grid =
[[-348, 629, 341, 39, -313, -563],
[502, -455, 150, 4, -291, -44],
[-64, -438, 643, -98, 139, -588]]
The minimum -> -588
The entry in the top-left corner: -348
The second-last entry, reading row by row: 139
The entry just right of 39 -> -313
Read off the entry just right of -313.
-563
Read off the entry just left of the largest entry.
-438
Read off the entry just right of -291.
-44
Read off the third entry in reading order.
341
The bottom-left entry is -64
The entry just right of -438: 643
Read off the third-last entry, reading row by row.
-98

Read these off the matrix that follows.
1) The entry just left of 18?
2) The bottom entry of the column that holds the largest entry?
3) The entry directly below 80?
4) The maximum?
5) The entry just right of the smallest entry?
6) The minimum?
7) The bottom entry of the column that holds the smallest entry?
8) The entry just left of the smallest entry?
[[585, 249, -289, -247, -402, -146, 31, 190, 420, 221, -62, 80],
[-115, 312, 18, -314, 213, 268, -161, -196, -55, -195, 128, -298]]
1) 312
2) -115
3) -298
4) 585
5) -146
6) -402
7) 213
8) -247

W =
[[-369, 156, 191, -84, 165, 155, -193, 63, 318, 383, -173],
[-364, 159, -35, 141, 442, -18, -14, 108, 341, 354, -104],
[234, 196, 299, -47, -415, 513, 245, -204, 117, -38, -113],
[-175, 187, 135, 193, 148, 169, 43, -87, 417, 309, -380],
[-99, 54, 314, -294, -190, 429, -284, 31, 194, 234, -137],
[109, -235, -228, 165, 98, -513, -139, -67, -246, -289, 61],
[-116, 133, -181, -13, 273, 154, 235, 269, -172, 51, 351],
[-275, 310, -18, 296, 332, 18, 369, 72, 192, 268, -23],
[142, 216, -44, 426, 46, -169, 471, -289, 80, -120, -154],
[198, -226, 190, -317, -457, 131, -343, -232, -21, -128, -175],
[-333, -97, -94, -124, 289, -309, -454, 158, 127, 201, -76]]
Rows and columns are numbered from 0.
The top entry of the column that holds the smallest entry is 155
The entry at row 2, column 0? 234
The entry at row 0, column 2? 191
The bottom-left entry is -333
The entry just left of the smallest entry? 98
The entry in the bottom-right corner? -76
The entry directly above the largest entry? -18
The entry just left of -246 -> -67
The entry directly above -23? 351
The top-right entry: -173
The entry directly below 63 is 108
The entry directly above -113: -104
The entry directly below -204? -87
The entry just left of the largest entry? -415
The entry in the top-left corner is -369
The largest entry: 513
The smallest entry? -513
The entry just right of 141 is 442
The entry at row 1, column 1? 159
The entry in row 2 and column 1 is 196
The entry at row 0, column 1? 156
The entry at row 1, column 0 -> -364
The entry directly below 314 is -228
The entry directly above the centre entry -> 429
The entry directly above -284? 43
The entry just left of 354? 341
The bottom entry of the column that holds the smallest entry -> -309
The entry directly below -226: -97
The entry directly below -21 -> 127
The entry directly above 131 is -169

m =
 288   153  -130  -160   116
  90  -197  -183   225     3
-196  -297   108    55    83
-128  -256    42   153  -124
-223   -61  -259    73  -251
  35  -339  -225    72   -77
 -55   240   277  -123   152
-519   104   116  -129  -302
 -41   292  -384   352    25
 385  -477  -240     3   -39
  27   249  -408   465  -111
What is the third smallest entry?
Answer: -408
What is the entry directly below the centre entry?
Answer: 277
The top entry of the column that holds the largest entry: -160
The last entry, reading row by row: -111
What is the third entry on the main diagonal?
Answer: 108
The entry directly above the centre entry -> -259
The fifth entry from the end, reading row by row: 27
The entry directly above the smallest entry is -55
What is the entry in the top-left corner?
Answer: 288
The entry in the top-right corner: 116
The 2nd largest entry -> 385
The minimum: -519
The largest entry in the last row -> 465
What is the entry directly above -196?
Answer: 90
The entry directly above -256 is -297
What is the entry just right of -384?
Answer: 352
What is the entry just right of 225?
Answer: 3
The 2nd entry in reading order -> 153
The entry directly above the largest entry is 3
The entry directly above -61 -> -256
